Each row has a name. Each piece below is followed by the name of the row it came from. Each question is about the rows just above it.

j_682: [ 80.7  43.5  10.2  32.7 -85.8  19.3]
j_304: [-25.0 -23.0   7.7  14.7   1.6   2.9]
j_129: [-23.0 -25.0   7.7  11.0   4.0  13.4]
j_779: [ -8.2   9.1 -12.9  -6.9  -9.0 -22.5]
j_149: [-23.0 -25.0   7.7  32.7 -85.8  19.3]
j_864: [  7.1  18.6  -6.4   3.1  -8.9 -26.9]
j_930: [-23.0 -25.0   7.7  11.0   4.0 -42.8]
j_131: [ 16.6  14.9 -10.7 -27.8 -11.4 -10.0]
j_180: [ 5.3 10.2 43.5  3.6 16.0  4.5]
The row with [43.5 10.2] is	j_682
which: [-25.0   7.7  11.0   4.0 -42.8]	j_930
[-23.0 -25.0   7.7  11.0   4.0  13.4] is in which row?	j_129
which: [-23.0   7.7]	j_304
which: [-23.0 -25.0   7.7  32.7 -85.8  19.3]	j_149
which: [-23.0   7.7  14.7]	j_304

j_642: [ -3.6   0.7 -13.4  -1.7 -11.7   6.2 -18.3 -11.1  27.4 -15.5   3.1 -27.1
  31.0 -34.3 -32.1  22.0 -71.1 -48.5  35.1 -10.3 -22.4 -30.1  -2.2 -13.8
 -38.0 -16.7  24.9 -17.2  32.6 -14.9 -46.2]
j_828: [-65.6  51.9 -14.4  -4.1  32.3   1.4 -16.9 -33.0 -16.5 -29.8  -4.9  23.1
 -58.4  20.5  12.9   6.9  18.2  -2.9  39.1 -17.2 -14.2  44.2  17.3   6.8
  24.0  31.8  31.9 -18.4 -20.3  -9.3 -40.2]
j_124: [-17.2  32.7 -14.9   7.7 -27.1 -18.3  27.4   6.2 -11.1   3.1  31.0 -11.7
 -15.5 -31.8 -78.0  34.0  23.2  11.0 -34.5  -0.2  -4.6  14.9  12.2  -5.7
 -60.3  14.5 -22.8  13.2  13.8  41.8  15.7]
which: [-17.2  32.6 -14.9]	j_642
[-11.7   6.2 -18.3 -11.1  27.4 -15.5   3.1 -27.1  31.0] is in which row?	j_642
which: [-11.1  27.4 -15.5   3.1 -27.1  31.0 -34.3 -32.1  22.0]	j_642

j_786: [ 13.3  -1.3  -6.7  -6.8 -58.1  13.4]
j_419: [  4.3  -1.4 -12.1  13.5  -1.3  -6.7]
j_94: [  0.2   1.9 -16.4  14.4  -5.4  -6.4]
j_687: [ -7.5 -12.7 -12.9  15.7 -19.9 -16.7]
j_956: [ -5.4   0.2  14.4 -16.4   1.9 -14.8]
j_809: [  6.0  -0.5 -24.9  30.2  19.0   3.9]
j_150: [ 49.1 -41.3  89.6 -29.0  52.8   5.0]
j_310: [ 0.7 -2.2  5.9 -8.8 -4.2 -1.4]
which: [  1.9 -16.4]	j_94
which: [13.5 -1.3 -6.7]	j_419
[ 13.3  -1.3  -6.7  -6.8 -58.1  13.4] is in which row?	j_786
which: [  0.2   1.9 -16.4  14.4  -5.4]	j_94
[-12.7 -12.9  15.7 -19.9 -16.7] is in which row?	j_687
which: [-2.2  5.9 -8.8]	j_310

j_210: [ -4.5   7.8 -30.2 -75.5   5.8  38.4]
j_554: [-31.1   4.0 -32.2  68.1  34.1 -48.4]
j_633: [ -1.1 -48.1   8.5  -4.5   2.9  53.5]
j_512: [-18.3  25.4 -25.6  44.5  21.9 -56.1]
j_154: [-19.8  -9.6 -35.7 -51.4  14.4  42.7]
j_8: [-23.2  -4.5   8.5 -48.1   2.9 -56.6]
j_611: [-13.1  -1.6 -10.2  58.0  20.1 -36.4]
j_451: [-23.2   8.5 -48.1  -4.5  20.2  52.3]
j_937: [  8.0  38.2 -19.3 -85.7 -10.0  13.6]
which: [-48.1   8.5  -4.5   2.9]	j_633
which: [-23.2  -4.5   8.5 -48.1]	j_8
which: [ -4.5   8.5 -48.1   2.9]	j_8
Which row holds [  8.0  38.2 -19.3 -85.7]?	j_937

j_726: [-32.4  65.0  66.1 -11.6 -27.1 -24.5 -37.1  30.1  43.5  99.4   0.5  63.5
  45.5  -0.3  25.8  44.7  16.0 -31.3 -35.8 -15.9  45.6  15.9   6.3 -11.0]
j_378: [ 46.4   9.5 -34.9  24.4  76.8  11.0  83.4  28.0 -24.8 -68.6 -23.8 -40.6
 -41.4  -5.4  -1.4  -2.9  -4.5  59.6  21.2  -0.6  30.0  14.4   4.5  23.5]
j_406: [ 22.7  22.5 -27.2 -18.7  53.6  18.1  73.7  38.1 -23.9 -65.1 -27.7 -34.0
 -39.5 -11.7 -14.4  -7.8 -10.6  52.0   5.7  -5.6  33.9  12.5  12.3  17.3]
j_536: [-59.3 -29.8  -8.1  86.5   6.3  12.4 -41.6 -22.4   4.5 -34.9  82.6  18.7
  43.0  52.2 -48.9 -49.7 -15.9 -35.8  16.0  15.9  45.6   6.3 -31.3  15.3]
j_102: [-45.3 -45.2  -1.2  76.8  11.0  24.4 -38.8 -17.9   6.7 -32.9  82.4  13.7
  37.2  45.7 -47.1 -53.6   9.1  -2.7  39.1  69.8 -77.1  -9.8  72.0  17.8]
which: [76.8 11.0 24.4]	j_102
The row with [ 76.8  11.0  24.4 -38.8 -17.9   6.7 -32.9  82.4] is	j_102
[ 16.0 -31.3 -35.8 -15.9  45.6  15.9   6.3] is in which row?	j_726
The row with [-0.6 30.0] is	j_378
Where do [-32.9  82.4  13.7  37.2  45.7 -47.1 -53.6   9.1] appear?	j_102
which: [ -8.1  86.5   6.3  12.4 -41.6 -22.4   4.5 -34.9  82.6  18.7  43.0  52.2]	j_536

j_74: [-17.3  -7.4 -44.9  38.1 -25.1  15.6 -58.3  20.3  20.5  37.7  -7.3 -17.3
  -7.4 -44.9  38.2 -59.5  29.4  44.2   6.2]
j_550: [ -2.5  48.6 -18.9 -25.3 -41.1 -12.5 -23.2 -18.4  27.5  39.7 -45.2  11.6
   8.1  10.7  59.6 -22.7 -24.7  -5.7  52.9]
j_276: [ -1.1  43.8  25.5  11.6 -25.1  15.6 -58.3  14.2  20.5  37.7  -7.3 -17.3
  -7.4 -44.9  38.2 -59.5  29.4  44.2   6.2]
j_839: [ -1.9  48.6 -18.9 -25.3 -41.1 -12.5 -23.2 -24.0  27.5  39.7 -45.2  11.6
   8.1  10.7  59.6 -22.7 -24.7 -15.7  45.4]
j_736: [ 25.4 -27.5  35.1  31.2  36.3  18.4  51.3  40.7 -16.0 -29.5  50.2  38.8
 -18.9   6.3 -52.3  19.2 -10.7  21.5  -9.4]
j_267: [ -1.9  48.6 -18.9 -25.3 -41.1 -12.5 -23.2 -24.0  27.5  39.7 -45.2  11.6
   8.1  10.7  59.6 -22.7 -24.7  -5.7  52.9]
which: [ -1.9  48.6 -18.9 -25.3 -41.1 -12.5 -23.2 -24.0  27.5  39.7 -45.2  11.6
   8.1  10.7  59.6 -22.7 -24.7  -5.7  52.9]	j_267
Which row holds [ -1.1  43.8  25.5  11.6 -25.1  15.6 -58.3  14.2  20.5  37.7  -7.3 -17.3
  -7.4 -44.9  38.2 -59.5  29.4  44.2   6.2]?	j_276

j_163: [  8.5 -61.4  88.8  53.9]
j_760: [-38.8 -30.3 -86.5  83.8]
j_450: [22.4 50.0 29.9 33.5]
j_741: [22.4 29.9 50.0 71.4]
j_929: [  9.9 -30.3  83.8 -86.5]
j_85: [76.5 78.0 91.4 83.0]
The row with [22.4 50.0 29.9] is	j_450
which: [-30.3  83.8 -86.5]	j_929
Where do [22.4 50.0] appear?	j_450
which: [22.4 29.9 50.0]	j_741
Where do [-38.8 -30.3] appear?	j_760
which: [-30.3 -86.5  83.8]	j_760

j_592: [-40.1 -30.3 -49.2  38.5 -62.2 -56.0  31.5  65.6 -41.8  20.3 -67.0  31.5
 -35.1  19.0  39.6 -37.9  -4.0  46.9 -75.6  -0.6   9.0  27.3]
j_925: [ 23.3 -22.5  24.0   9.0   3.9  33.1  28.4  26.2 -44.5  -7.4  -7.2  45.9
 -54.2 -21.8   9.6  48.3 -10.0 -64.3  -1.9 -24.4  -3.4 -35.9]
j_830: [ 19.0   3.0  30.6   2.0  13.8  33.4   8.7  15.1 -24.6   2.7   1.4  29.5
 -53.0   0.8  15.9  21.7 -18.8 -46.9 -20.7 -14.4  15.0 -27.2]
j_758: [ -9.3 -37.1 -63.6  52.1 -44.4 -29.9  47.9  52.9 -64.2 -18.7 -62.4  42.6
 -12.6 -25.3  57.2  19.3  -2.0  -2.8 -28.9 -16.0 -22.7 -13.1]
j_681: [ 52.9  47.9 -63.6 -29.9 -64.2  42.6 -37.1  -9.3 -62.4 -18.7 -44.4  52.1
 -89.9  28.5  -2.4  -1.1 -36.8 -34.8 -70.1  -6.5  42.4   8.7]
j_477: [-29.9 -63.6 -64.2  47.9  42.6 -18.7  52.9  -9.3 -37.1 -44.4 -62.4  -1.0
   7.2  -6.5 -22.9  49.8  13.6 -43.2  44.7  -8.0 -12.1 -22.9]
which: [ -9.3 -37.1 -63.6  52.1 -44.4 -29.9  47.9  52.9 -64.2 -18.7 -62.4  42.6]	j_758
which: [ 52.9  47.9 -63.6 -29.9 -64.2  42.6 -37.1  -9.3 -62.4 -18.7 -44.4]	j_681
Where do [ 52.9  47.9 -63.6] appear?	j_681
The row with [-54.2 -21.8   9.6  48.3 -10.0 -64.3  -1.9 -24.4] is	j_925

j_207: [ 61.7  35.0 -22.2  31.4 -31.2 -17.9]
j_672: [ 61.7  35.0 -22.2  31.4 -31.2 -23.6]
j_548: [ 35.0  31.4  61.7 -22.2 -31.2 -14.8]
j_194: [ 61.7  35.0 -22.2  37.1 -34.2 -18.3]
j_916: [ 61.7 -22.2  35.0  31.4  10.9   3.9]
which: [ 61.7  35.0 -22.2  31.4 -31.2 -17.9]	j_207
which: [ 61.7  35.0 -22.2  31.4 -31.2 -23.6]	j_672
Where do [ 35.0  31.4  61.7 -22.2 -31.2] appear?	j_548

